Below is a small trained network, with its code and all its weights. Each question gives an input and a class and asks what happens when units are switched off, that is, made to give their printed mean instead of their output.

import numpy as np


def w(rows, s, z=0):
    codes = np.array(rows[::2]) - 128.0
    scale = np.full(codes.shape[1], s)
    scale[-1] = z or s
    return codes * scale


def f(y):
    return np.maximum(y, 0)


def log_softmax(a):
    a = a - a.max(-1, keepdims=True)
    return a - np.log(np.exp(a).sum(-1, keepdims=True))


def net(x, mask):
    res = np.array(x, float).reshape(1, 3) / 4 @ E
    y = f(res @ A[0][:, :-1].T + A[0][:, -1])
    res = res + np.where(mask, y, B[0][:, -1]) @ B[0][:, :-1]
    return log_softmax(res[-1] @ U[:, :-1].T + U[:, -1])


A, B = {}, {}
E = w([
[62,137,241,13,138],'x0',
[24,141,168,239,190],'x1',
[132,254,170,173,7],'x2',
],0.0087)
A[0] = w([
[121,165,72,143,105,115],'N0',
[45,177,167,37,128,69],'N1',
[204,87,83,207,92,97],'N2',
[125,57,28,205,119,95],'N3',
[123,35,106,115,198,90],'N4',
[77,143,143,170,151,89],'N5',
[211,172,127,92,126,83],'N6',
[81,124,149,162,138,84],'N7',
[96,119,163,93,116,215],'N8',
[133,213,153,170,17,96],'N9',
[161,178,55,166,156,71],'N10',
[83,250,155,145,54,71],'N11',
[89,138,189,218,201,139],'N12',
[206,97,122,87,127,107],'N13',
[179,97,115,188,115,249],'N14',
[82,79,64,89,190,119],'N15',
[186,126,118,103,125,85],'N16',
[210,109,114,62,105,135],'N17',
[64,159,187,106,163,126],'N18',
[164,136,82,32,71,98],'N19',
[88,81,163,192,173,82],'N20',
[126,138,82,167,73,118],'N21',
[100,38,43,83,220,99],'N22',
[79,127,212,36,128,31],'N23',
[54,171,124,165,199,91],'N24',
[132,160,137,142,45,99],'N25',
[92,183,139,170,146,104],'N26',
[124,107,69,196,111,71],'N27',
],0.012)
B[0] = w([
[126,118,124,115,148,161],'N0',
[160,99,91,77,175,174],'N1',
[140,102,119,90,161,202],'N2',
[159,121,103,88,154,207],'N3',
[38,82,122,106,78,202],'N4',
[155,81,203,163,134,157],'N5',
[129,89,209,155,116,159],'N6',
[159,74,156,163,130,148],'N7',
[143,248,90,94,167,205],'N8',
[55,71,94,101,78,215],'N9',
[192,58,105,71,176,166],'N10',
[99,85,117,86,68,199],'N11',
[185,149,153,175,88,213],'N12',
[144,111,186,173,100,177],'N13',
[130,244,100,124,141,251],'N14',
[87,123,115,132,101,200],'N15',
[160,78,135,147,109,151],'N16',
[144,138,166,182,107,203],'N17',
[164,125,96,125,150,180],'N18',
[180,116,182,193,94,192],'N19',
[152,89,136,164,96,172],'N20',
[134,121,117,90,161,175],'N21',
[72,113,124,106,94,233],'N22',
[188,100,113,84,174,173],'N23',
[159,102,174,152,91,175],'N24',
[96,109,132,119,99,173],'N25',
[129,98,142,146,90,164],'N26',
[178,101,114,92,155,170],'N27',
],0.013,0.014)
U = w([
[35,92,119,105,72,93],'0',
[191,112,179,207,88,87],'1',
[189,114,103,62,175,40],'2',
[103,251,109,142,124,255],'3',
],0.02,0.0098)

Each question gives the input, the list of numbers given to net, and the class t.
The units are the neurons (one row each of A and B). Each row of codes is followed by its name. A weight is (code - 128) times the scale printed after its matrix; where a second scale follows, it is the last column's (A, B and U).
mask holds one flag per neuron, in row order. A switched-off neuron (its flag False) gives its mean, the last column of its row in B, instead of its output. The means were averaged over made-up inputs and are rounded, as every weight is.
A unit's drop is (log p(t) with every unit on - log p(t) with that unit switched off) / (log p(t) with every unit on - log p(t) with every unit switched off).
The circuit of an input: a set's keep is (log p(t) with only the set's units on - log p(t) with every unit switched off) / (log p(t) with every unit on - log p(t) with every unit switched off). Starting from the 12 units with the biggest drops (on a tie, the unit counted first), units are removed one at a time, each time the one whose removal leaves the highest keep (on an exact tie, the one counted first), for as long as the keep stays at least 0.8.
circuit, biggest first: the units of the circuit, biggest drop first
k most important neurons: the k neurons with the biggest drops, biggest first
drop when u is switched off: that unit's drop, to one decimal
input [5,-6,0], class 1: circuit, biggest first	[N19]
input [8,7,-3], class 2: 4 most important neurons	[N1 N23 N8 N18]
input [-7,6,-6], class 2: 4 most important neurons	[N3 N27 N9 N10]
input [-6,-4,-6], class 0: 3 most important neurons	[N4 N22 N15]
input [-7,1,-7], class 0: 2 most important neurons	[N4 N22]
input [8,-6,6], class 2: 2 most important neurons	[N23 N1]
input [5,-5,3], class 1: 3 most important neurons	[N19 N17 N3]
input [8,5,7], class 2: 4 most important neurons	[N1 N23 N18 N8]
input [-6,-6,-1], class 1: 2 most important neurons	[N17 N19]
input [-4,-6,8], class 0: drop when N9 is switched off	1.6
input [8,-5,4], class 2: drop when N25 is switched off	0.0
input [-5,4,2], class 2: drop when N17 is switched off	0.1
